Below is a small trained network, with its code and all its weights. Each question gives an input and a class and asks what happens when units are switched off, that is, made to give their printed mean instead of their output.

import numpy as np


def w(rows, s, z=0):
    codes = np.array(rows[::2]) - 128.0
    scale = np.full(codes.shape[1], s)
    scale[-1] = z or s
    return codes * scale


def norm(h):
    return h / np.sqrt((h * h).mean(-1, keepdims=True) + 1e-5)


def f(y):
    return y / 2 * (1 + np.tanh(0.7978845608 * (y + 0.044715 * y**3)))


def log_softmax(a):
    a = a - a.max(-1, keepdims=True)
    return a - np.log(np.exp(a).sum(-1, keepdims=True))


def net(x, mask):
    res = np.array(x, float).reshape(1, 3) / 4 @ E
    u = 0
    for l in range(3):
        y = f(norm(res) @ A[l][:, :-1].T + A[l][:, -1])
        res = res + np.where(mask[u : u + 12], y, B[l][:, -1]) @ B[l][:, :-1]
        u += 12
    return log_softmax(norm(res)[-1] @ U[:, :-1].T + U[:, -1])


A, B = {}, {}
E = w([
[64,42,2,88],'x0',
[34,222,109,98],'x1',
[176,156,110,62],'x2',
],0.0057)
A[0] = w([
[224,182,163,192,116],'0.n1',
[62,120,120,254,126],'0.n2',
[88,223,98,85,13],'0.n3',
[194,187,44,29,86],'0.n4',
[162,162,205,122,117],'0.n5',
[90,198,132,112,1],'0.n6',
[156,196,213,155,108],'0.n7',
[153,49,170,223,193],'0.n8',
[32,191,152,110,4],'0.n9',
[206,197,101,31,59],'0.n10',
[234,159,83,57,27],'0.n11',
[108,164,130,82,5],'0.n12',
],0.0098,0.0026)
B[0] = w([
[105,126,86,76,246],'0.n1',
[17,146,147,227,220],'0.n2',
[132,143,17,105,217],'0.n3',
[52,105,183,206,224],'0.n4',
[140,186,208,82,211],'0.n5',
[186,196,138,70,171],'0.n6',
[99,65,167,99,254],'0.n7',
[146,200,70,145,249],'0.n8',
[185,199,54,116,222],'0.n9',
[46,92,153,255,210],'0.n10',
[87,188,51,240,188],'0.n11',
[214,130,161,146,134],'0.n12',
],0.0074,0.0042)
A[1] = w([
[225,108,105,160,130],'1.n1',
[126,125,154,108,75],'1.n2',
[147,134,175,179,124],'1.n3',
[59,72,187,123,60],'1.n4',
[129,119,128,103,1],'1.n5',
[152,81,100,53,46],'1.n6',
[129,167,158,70,94],'1.n7',
[222,155,90,150,91],'1.n8',
[162,164,82,143,41],'1.n9',
[100,131,71,184,171],'1.n10',
[164,124,108,1,42],'1.n11',
[168,121,118,159,98],'1.n12',
],0.013,0.0029)
B[1] = w([
[173,182,68,107,144],'1.n1',
[140,126,131,68,121],'1.n2',
[166,181,153,114,148],'1.n3',
[163,184,69,73,154],'1.n4',
[35,128,95,164,110],'1.n5',
[2,88,221,156,129],'1.n6',
[186,95,83,74,160],'1.n7',
[186,145,65,74,154],'1.n8',
[55,137,117,62,151],'1.n9',
[144,123,212,51,254],'1.n10',
[102,123,139,209,149],'1.n11',
[188,117,98,188,128],'1.n12',
],0.0053,0.0079)
A[2] = w([
[226,113,133,148,187],'2.n1',
[154,149,159,130,74],'2.n2',
[96,96,54,155,91],'2.n3',
[59,76,82,125,92],'2.n4',
[113,116,122,177,72],'2.n5',
[165,184,215,117,52],'2.n6',
[124,90,92,35,72],'2.n7',
[63,73,71,124,65],'2.n8',
[79,165,118,97,189],'2.n9',
[77,155,134,246,120],'2.n10',
[157,185,106,186,254],'2.n11',
[82,81,201,146,112],'2.n12',
],0.012,0.0042)
B[2] = w([
[68,177,69,103,161],'2.n1',
[64,122,122,126,129],'2.n2',
[119,179,113,169,177],'2.n3',
[135,233,189,123,201],'2.n4',
[27,85,168,123,133],'2.n5',
[43,182,158,133,194],'2.n6',
[161,67,188,153,171],'2.n7',
[94,196,191,94,193],'2.n8',
[228,1,83,167,254],'2.n9',
[167,55,189,227,242],'2.n10',
[71,57,48,186,247],'2.n11',
[214,92,45,45,172],'2.n12',
],0.0071,0.0057)
U = w([
[85,191,201,63,159],'0',
[72,111,153,250,145],'1',
[134,160,10,128,155],'2',
[179,32,112,124,184],'3',
[132,91,120,112,8],'4',
],0.018,0.011)

Each question gives the input, the list of numbers given to net, and the class t.
The units are the neurons (one row each of A and B). Each row of codes is followed by its name. A weight is (code - 128) times the scale printed after its matrix; where a second scale follows, it is the last column's (A, B and U).
mask holds one flag per neuron, layer by layer. A switched-off neuron (its flag False) gives its mean, the last column of its row in B, instead of its output. The means were averaged over made-up inputs and are rounded, as every weight is.
A unit's drop is (log p(t) with every unit on - log p(t) with that unit switched off) / (log p(t) with every unit on - log p(t) with every unit switched off).
The circuit of an input: a set's keep is (log p(t) with only the set's units on - log p(t) with every unit switched off) / (log p(t) with every unit on - log p(t) with every unit switched off). Starting from the 12 units with the biggest drops (on a tie, the unit counted first), units are removed one at a time, each time the one whose removal leaves the highest keep (on an exact tie, the one counted first), for as long as the keep stays at least 0.8.
units of the circuit, in order: the units of the circuit, biggest drop first
top k neurons: the k neurons with the biggest drops, biggest first
top k neurons in layer l: the k neurons of layer l with the biggest drops, biggest first
drop when u is switched off: that unit's drop, to one decimal
input [6,-7,1], class 2: units of the circuit, in order -> 2.n10; 2.n9
input [6,1,8], class 1: units of the circuit, in order -> 0.n4
input [-3,-2,1], class 3: top 3 neurons -> 0.n1; 0.n7; 1.n10
input [1,5,6], class 1: top 2 neurons -> 0.n4; 0.n10
input [-2,1,-3], class 3: units of the circuit, in order -> 2.n9; 0.n10
input [-2,6,-5], class 2: top 2 neurons -> 0.n9; 0.n10
input [7,6,5], class 0: top 4 neurons -> 2.n8; 2.n4; 2.n11; 0.n8
input [7,-8,0], class 2: top 2 neurons -> 0.n7; 1.n1
input [-3,5,-1], class 2: top 2 neurons in layer 0 -> 0.n9; 0.n6
input [-2,-1,2], class 3: top 4 neurons -> 0.n1; 2.n9; 0.n7; 1.n10
input [-1,-1,0], class 3: top 2 neurons -> 0.n1; 0.n5
input [1,-1,1], class 3: top 2 neurons in layer 0 -> 0.n2; 0.n5
input [-3,-2,0], class 3: top 2 neurons -> 0.n1; 0.n7
input [2,3,0], class 3: units of the circuit, in order -> 2.n9
input [-2,8,-6], class 2: top 3 neurons -> 0.n9; 0.n10; 0.n4
input [-3,2,2], class 3: top 4 neurons -> 0.n1; 0.n7; 1.n7; 0.n3
input [-5,6,-1], class 2: top 2 neurons in layer 0 -> 0.n9; 0.n3
input [2,3,2], class 3: top 2 neurons -> 2.n9; 1.n10
input [3,6,-4], class 2: top 3 neurons -> 0.n10; 2.n10; 0.n4
input [2,-6,-5], class 2: top 2 neurons -> 0.n4; 0.n10
input [-2,-3,8], class 1: top neuron in layer 0 -> 0.n11
input [7,-7,-6], class 0: top 2 neurons in layer 2 -> 2.n9; 2.n8
input [-6,-5,-3], class 0: top 3 neurons in layer 0 -> 0.n7; 0.n5; 0.n9
input [-5,-1,3], class 0: top 2 neurons in layer 0 -> 0.n5; 0.n3
input [2,1,-3], class 3: drop when 0.n3 is switched off -> 0.3
input [1,2,4], class 1: drop when 2.n12 is switched off -> 0.0
